Below are the code and all the weights of a small trained network. Each question names an input and a target symbol and asks about switching units off, where a switched-off unit gives its printed mean instead of its output.

import numpy as np


def w(rows, s, z=0):
    codes = np.array(rows[::2]) - 128.0
    scale = np.full(codes.shape[1], s)
    scale[-1] = z or s
    return codes * scale


def norm(h):
    return h / np.sqrt((h * h).mean(-1, keepdims=True) + 1e-5)


def f(y):
    return y / 2 * (1 + np.tanh(0.7978845608 * (y + 0.044715 * y**3)))


def softmax(a):
    e = np.exp(a - a.max(-1, keepdims=True))
    return e / e.sum(-1, keepdims=True)


def log_softmax(a):
    a = a - a.max(-1, keepdims=True)
    return a - np.log(np.exp(a).sum(-1, keepdims=True))


def net(x, mask):
    ids = ['αβγδεζλμξπσφψω'.index(c) for c in x.split()]
    T = len(ids)
    res = E[ids] + P[:T]
    u = 0
    for l in range(3):
        q, k, v = (norm(res) @ M[l].T for M in (Q, K, V))
        z = softmax(np.where(np.tri(T) > 0, q @ k.T / 2**0.5, -1e9)) @ v
        res = res + np.where(mask[u], z, O[l][:, -1]) @ O[l][:, :-1]
        u += 1
        y = f(norm(res) @ A[l][:, :-1].T + A[l][:, -1])
        res = res + np.where(mask[u : u + 4], y, B[l][:, -1]) @ B[l][:, :-1]
        u += 4
    return log_softmax(norm(res)[-1] @ U[:, :-1].T + U[:, -1])


Q, K, V, O, A, B = {}, {}, {}, {}, {}, {}
E = w([
[80,174,81,90,67,128,116,110,189],'α',
[97,133,143,147,153,103,50,87,127],'β',
[131,171,148,212,66,148,171,193,83],'γ',
[115,204,176,77,126,57,160,113,107],'δ',
[85,80,75,139,98,150,98,154,89],'ε',
[126,143,188,29,84,154,112,95,154],'ζ',
[66,166,92,138,31,245,228,120,133],'λ',
[174,65,166,149,106,120,241,197,127],'μ',
[120,97,88,138,184,176,127,179,117],'ξ',
[144,183,185,159,115,144,166,139,153],'π',
[114,94,160,125,61,61,188,159,134],'σ',
[92,75,136,176,100,140,177,91,87],'φ',
[137,157,126,79,124,170,122,127,26],'ψ',
[200,145,4,125,45,49,66,160,93],'ω',
],0.023)
P = w([
[86,68,162,155,113,113,162,123,63],'0',
[159,87,64,145,153,133,201,12,165],'1',
[130,114,63,139,163,117,175,35,159],'2',
[95,124,66,122,175,104,150,50,149],'3',
[126,111,173,183,87,130,99,60,154],'4',
[113,129,156,163,106,126,100,71,147],'5',
[127,129,141,158,116,124,111,62,150],'6',
[122,142,131,147,134,122,105,72,143],'7',
[118,132,138,135,136,118,106,94,123],'8',
[99,135,166,140,124,112,74,132,97],'9',
[129,137,159,152,124,125,108,100,105],'10',
[148,135,145,157,133,128,116,77,103],'11',
[117,138,93,128,182,120,142,101,78],'12',
[127,136,151,140,131,125,108,117,82],'13',
],0.011)
Q[0] = w([
[159,130,18,143,147,125,182,88,67],'L0H1',
[62,141,107,127,100,3,188,118,50],'L0H1',
],0.0057)
K[0] = w([
[150,84,201,103,117,104,56,197,61],'L0H1',
[118,145,105,254,81,26,89,201,114],'L0H1',
],0.0045)
V[0] = w([
[229,185,24,77,119,126,9,178,201],'L0H1',
[155,252,53,115,62,69,124,143,105],'L0H1',
],0.0033)
O[0] = w([
[147,49,53,108,187,102,157,179,143,6],'L0H1',
[138,254,105,152,249,81,37,110,199,100],'L0H1',
],0.0087,0.0019)
A[0] = w([
[134,92,129,3,85,204,127,168,250,104],'L0N1',
[163,97,180,114,158,219,97,165,156,92],'L0N2',
[3,172,233,178,24,141,125,60,133,253],'L0N3',
[214,164,137,124,97,20,140,175,67,74],'L0N4',
],0.0058,0.0043)
B[0] = w([
[55,50,94,99,205,93,130,119,2,133],'L0N1',
[44,106,136,121,42,172,110,62,231,141],'L0N2',
[91,159,80,86,224,127,116,19,186,253],'L0N3',
[64,161,141,119,121,14,125,89,53,153],'L0N4',
],0.0073,0.0075)
Q[1] = w([
[168,149,44,110,254,87,174,173,92],'L1H1',
[102,132,51,109,202,114,201,151,115],'L1H1',
],0.0074)
K[1] = w([
[44,125,207,111,125,57,62,224,61],'L1H1',
[47,150,254,138,137,126,29,229,85],'L1H1',
],0.0064)
V[1] = w([
[170,130,23,208,57,84,105,80,148],'L1H1',
[253,119,132,92,50,76,91,85,87],'L1H1',
],0.0058)
O[1] = w([
[73,138,122,114,129,147,186,117,4,132],'L1H1',
[96,116,230,155,149,119,80,140,38,3],'L1H1',
],0.013,0.0032)
A[1] = w([
[61,8,238,173,95,195,206,123,181,75],'L1N1',
[54,214,81,58,193,134,2,97,179,193],'L1N2',
[126,91,22,199,92,12,124,127,66,174],'L1N3',
[76,70,153,171,189,230,206,174,158,250],'L1N4',
],0.0063,0.0026)
B[1] = w([
[153,118,53,108,189,105,167,84,150,170],'L1N1',
[207,84,97,167,122,163,175,73,120,255],'L1N2',
[66,138,185,129,188,208,73,109,123,182],'L1N3',
[121,167,111,87,254,125,65,85,79,227],'L1N4',
],0.0091,0.0072)
Q[2] = w([
[165,101,147,136,109,130,108,127,143],'L2H1',
[94,152,79,139,224,125,143,5,41],'L2H1',
],0.013)
K[2] = w([
[173,110,172,128,162,150,125,118,127],'L2H1',
[152,175,1,176,116,62,63,120,62],'L2H1',
],0.013)
V[2] = w([
[120,87,92,165,16,3,40,195,65],'L2H1',
[164,142,162,96,120,167,125,170,169],'L2H1',
],0.0066)
O[2] = w([
[143,108,49,141,130,136,167,8,188,113],'L2H1',
[21,184,236,108,168,115,159,109,31,2],'L2H1',
],0.011,0.005)
A[2] = w([
[128,149,37,120,28,202,2,81,69,184],'L2N1',
[104,125,92,198,78,48,225,196,96,252],'L2N2',
[89,81,54,190,90,43,40,130,46,53],'L2N3',
[122,102,175,122,64,46,211,70,155,12],'L2N4',
],0.0065,0.0026)
B[2] = w([
[118,99,152,161,76,70,166,181,137,254],'L2N1',
[52,95,147,150,177,54,103,113,165,127],'L2N2',
[124,170,182,72,169,255,127,93,155,139],'L2N3',
[37,112,76,88,155,158,44,183,93,137],'L2N4',
],0.011,0.0075)
U = w([
[135,234,111,60,136,46,134,117,97,46],'α',
[141,150,64,107,181,172,76,187,100,237],'β',
[53,202,91,98,98,206,198,154,114,6],'γ',
[171,197,190,128,126,168,140,140,213,156],'δ',
[72,185,128,241,132,99,157,173,123,194],'ε',
[144,65,148,169,177,22,190,175,142,90],'ζ',
[106,174,80,136,81,127,38,112,83,9],'λ',
[167,127,128,131,69,116,184,163,19,200],'μ',
[172,63,191,203,138,93,69,110,180,199],'ξ',
[50,104,142,161,172,155,175,49,25,76],'π',
[133,76,178,29,91,156,94,94,137,193],'σ',
[141,116,65,99,58,81,165,194,254,58],'φ',
[45,34,137,193,76,192,141,180,134,91],'ψ',
[14,82,125,112,104,57,98,138,121,248],'ω',
],0.0094,0.0021)

Each question gives the input, a string of symbols that net reads in full, and the target symbol t.
The units are the heads (2 rows each of Q, K, V and O) and the neurons (one row each of A and B). Each row of codes is followed by its name. A weight is (code - 128) times the scale printed after its matrix; where a second scale follows, it is the last column's (O, A, B and U).
mask holds one flag per unit, layer by layer, with each layer's heads first. A switched-off unit (its flag False) gives its mean, the last column of its rows in O or B, instead of its output. The means were averaged over made-up inputs and are rounded, as every weight is.
A unit's drop is (log p(t) with every unit on - log p(t) with that unit switched off) / (log p(t) with every unit on - log p(t) with every unit switched off).
The circuit of an input: a set's keep is (log p(t) with only the set's units on - log p(t) with every unit switched off) / (log p(t) with every unit on - log p(t) with every unit switched off). Starting from the 12 units with the biggest drops (on a tie, the unit counted first), units are removed one at a time, each time the one whose removal leaves the highest keep (on an exact tie, the one counted first), for as long as the keep stays at least 0.8.
circuit, biggest first: the units of the circuit, biggest drop first
most important unit: the unit with the biggest drop
k most important neurons: the k neurons with the biggest drops, biggest first
k most important neurons of layer l: the k neurons of layer l with the biggest drops, biggest first
drop when u is switched off: that unit's drop, to one decimal
input ω σ λ, target π: circuit, biggest first	(L1H1, L0N3)
input α δ σ, target ω: 2 most important neurons	(L1N4, L2N4)
input ω γ γ, target π: circuit, biggest first	(L1H1)
input λ ψ μ β, target ξ: 2 most important neurons	(L1N4, L1N2)
input β ω ξ ξ ξ ψ ψ μ ξ ξ ξ ξ δ, target φ: circuit, biggest first	(L1H1, L1N4)
input δ ω ω α β ξ ζ δ σ, target ω: 3 most important neurons	(L2N4, L1N4, L1N3)
input δ ξ ζ λ μ α α ξ π ξ γ ξ β, target ξ: circuit, biggest first	(L2H1, L1N2, L1N4)
input ω ξ ξ λ, target π: 2 most important neurons	(L0N3, L0N1)
input σ ψ λ ξ ξ, target β: circuit, biggest first	(L2H1, L1N4)
input ψ ω ε ψ ξ, target π: 2 most important neurons	(L0N2, L0N3)
input ω α ξ σ α λ ξ ξ ξ ψ, target φ: 2 most important neurons	(L1N4, L2N1)
input π ξ ω ξ δ ξ ξ π λ, target φ: circuit, biggest first	(L1H1, L2H1, L0N4)
input ξ ψ ε, target ψ: 2 most important neurons of layer 2	(L2N1, L2N3)
input ω δ δ, target π: circuit, biggest first	(L1H1)
input λ ω ξ γ ξ ζ ξ ψ, target φ: 2 most important neurons of layer 1	(L1N4, L1N3)
input ξ ω ξ, target φ: 2 most important neurons of layer 1	(L1N3, L1N2)
input ω α α, target π: 2 most important neurons of layer 0	(L0N1, L0N3)
input ω δ ζ σ, target π: 3 most important neurons	(L1N3, L0N3, L2N1)
input ω ψ μ, target π: drop when L1H1 is switched off	0.8
input β ξ ξ γ ξ ε, target ψ: most important unit	L2H1
input ω ξ ξ ξ, target π: drop when L0N3 is switched off	0.1
input ξ γ ω ε, target φ: drop when L2H1 is switched off	0.3
